Below are the code and all the weights of a small trained network. Each question names an input and a target symbol and asks about switching units off, where a switched-off unit gives its printed mean instead of its output.

import numpy as np


def w(rows, s, z=0):
    codes = np.array(rows[::2]) - 128.0
    scale = np.full(codes.shape[1], s)
    scale[-1] = z or s
    return codes * scale


def norm(h):
    return h / np.sqrt((h * h).mean(-1, keepdims=True) + 1e-5)


def f(y):
    return np.maximum(y, 0)


def softmax(a):
    e = np.exp(a - a.max(-1, keepdims=True))
    return e / e.sum(-1, keepdims=True)


def log_softmax(a):
    a = a - a.max(-1, keepdims=True)
    return a - np.log(np.exp(a).sum(-1, keepdims=True))


def net(x, mask):
    ids = ['ΔΛΞΣΦαγεθπτω'.index(c) for c in x.split()]
    T = len(ids)
    res = E[ids] + P[:T]
    u = 0
    for l in range(2):
        r = norm(res)
        for j in range(2):
            rows = slice(2 * j, 2 * j + 2)
            q, k, v = (r @ M[l][rows].T for M in (Q, K, V))
            z = softmax(np.where(np.tri(T) > 0, q @ k.T / 2**0.5, -1e9)) @ v
            o = O[l][rows]
            res = res + np.where(mask[u + j], z, o[:, -1]) @ o[:, :-1]
        u += 2
        y = f(norm(res) @ A[l][:, :-1].T + A[l][:, -1])
        res = res + np.where(mask[u : u + 4], y, B[l][:, -1]) @ B[l][:, :-1]
        u += 4
    return log_softmax(norm(res)[-1] @ U[:, :-1].T + U[:, -1])


Q, K, V, O, A, B = {}, {}, {}, {}, {}, {}
E = w([
[141,130,57],'Δ',
[140,131,59],'Λ',
[139,133,56],'Ξ',
[162,144,75],'Σ',
[131,164,67],'Φ',
[11,28,85],'α',
[130,166,67],'γ',
[148,106,31],'ε',
[153,6,86],'θ',
[114,194,168],'π',
[145,67,169],'τ',
[109,196,154],'ω',
],0.017)
P = w([
[254,167,148],'0',
[217,169,154],'1',
[187,162,146],'2',
[164,148,133],'3',
[146,143,131],'4',
[132,134,126],'5',
[120,122,119],'6',
[105,120,123],'7',
[93,113,116],'8',
[81,113,119],'9',
[66,107,119],'10',
[59,114,128],'11',
[56,101,134],'12',
],0.0092)
Q[0] = w([
[185,141,97],'0.h1',
[128,188,113],'0.h1',
[141,160,91],'0.h2',
[88,149,4],'0.h2',
],0.019)
K[0] = w([
[141,164,140],'0.h1',
[89,77,164],'0.h1',
[95,108,150],'0.h2',
[3,104,133],'0.h2',
],0.018)
V[0] = w([
[51,146,126],'0.h1',
[197,85,183],'0.h1',
[160,99,254],'0.h2',
[61,208,62],'0.h2',
],0.0089)
O[0] = w([
[225,172,127,85],'0.h1',
[95,59,110,106],'0.h1',
[2,125,75,1],'0.h2',
[169,162,156,206],'0.h2',
],0.0073,0.0057)
A[0] = w([
[163,89,159,2],'0.n1',
[156,79,249,227],'0.n2',
[165,116,113,176],'0.n3',
[187,166,134,44],'0.n4',
],0.013,0.0009)
B[0] = w([
[108,108,95,153],'0.n1',
[8,141,52,185],'0.n2',
[121,173,182,203],'0.n3',
[91,122,165,254],'0.n4',
],0.012,0.0061)
Q[1] = w([
[126,190,48],'1.h1',
[172,139,96],'1.h1',
[134,35,165],'1.h2',
[49,178,6],'1.h2',
],0.013)
K[1] = w([
[82,115,151],'1.h1',
[126,121,129],'1.h1',
[218,162,180],'1.h2',
[5,120,152],'1.h2',
],0.018)
V[1] = w([
[216,137,88],'1.h1',
[189,151,102],'1.h1',
[197,123,1],'1.h2',
[122,238,120],'1.h2',
],0.0099)
O[1] = w([
[207,155,50,111],'1.h1',
[193,74,78,150],'1.h1',
[254,124,107,49],'1.h2',
[62,87,243,253],'1.h2',
],0.0085,0.0026)
A[1] = w([
[222,83,52,88],'1.n1',
[190,56,101,149],'1.n2',
[193,254,189,51],'1.n3',
[88,5,162,252],'1.n4',
],0.0086,0.0035)
B[1] = w([
[109,2,196,182],'1.n1',
[44,33,128,168],'1.n2',
[143,210,64,254],'1.n3',
[223,38,84,232],'1.n4',
],0.0088,0.0046)
U = w([
[139,106,106,2],'Δ',
[135,74,117,37],'Λ',
[165,94,144,72],'Ξ',
[146,113,136,48],'Σ',
[159,137,124,48],'Φ',
[120,133,84,72],'α',
[190,166,149,210],'γ',
[183,92,126,134],'ε',
[145,80,59,93],'θ',
[61,107,157,210],'π',
[70,97,10,122],'τ',
[88,110,178,118],'ω',
],0.012,0.0049)

Each question gives the input, a string of symbols that net reads in full, and the target symbol t.
The units are the heads (2 rows each of Q, K, V and O) and the neurons (one row each of A and B). Each row of codes is followed by its name. A weight is (code - 128) times the scale printed after its matrix; where a second scale follows, it is the last column's (O, A, B and U).
mask holds one flag per unit, layer by layer, with each layer's heads first. A switched-off unit (its flag False) gives its mean, the last column of its rows in O or B, instead of its output. The means were averaged over made-up inputs and are rounded, as every weight is.
A unit's drop is (log p(t) with every unit on - log p(t) with that unit switched off) / (log p(t) with every unit on - log p(t) with every unit switched off).
most important unit: the unit with the biggest drop
top k neurons in layer l: the k neurons of layer l with the biggest drops, biggest first
which heads matter: for each layer, one digit per head in row order, 1 if its drop is at least 0.15 and else 0, layers parted by /
drop when u is switched off: that unit's drop, to one decimal
input Ξ Φ ε γ Φ Δ π Φ, target π: most important unit	1.h2
input τ γ γ Δ ε Λ π π Ξ γ π Δ, target π: which heads matter	11 / 10
input θ π γ, target π: which heads matter	01 / 00
input Ξ α π Ξ τ γ Ξ Ξ, target π: which heads matter	01 / 10
input Σ π Ξ γ, target π: top 2 neurons in layer 0	(0.n2, 0.n4)
input π Φ Ξ ε Φ Λ ω γ Λ Λ, target γ: top 2 neurons in layer 0	(0.n3, 0.n2)
input Ξ Ξ Δ τ γ Δ Ξ γ γ, target γ: which heads matter	01 / 00
input π π Φ, target π: which heads matter	00 / 00
input π Δ Δ, target π: which heads matter	01 / 00
input γ τ γ, target τ: which heads matter	11 / 00
input Σ π ε, target π: which heads matter	01 / 11
input γ τ Σ Ξ Ξ Σ γ Σ γ π γ τ, target τ: which heads matter	00 / 00
input Φ γ τ γ γ Ξ ε θ π π Ξ, target π: which heads matter	10 / 10
input γ Ξ π Ξ π Λ γ Ξ, target γ: most important unit	0.h2
input τ ε Ξ, target τ: which heads matter	11 / 11
input γ γ γ τ Σ, target τ: which heads matter	01 / 00
input ε Φ π Φ Σ, target π: drop when 1.h2 is switched off	0.3
input π τ γ, target τ: drop when 0.h1 is switched off	0.2
input τ γ Δ, target τ: drop when 0.h2 is switched off	2.6
input τ γ Λ, target τ: most important unit	0.h2
input τ Ξ Ξ, target τ: drop when 0.h2 is switched off	1.4
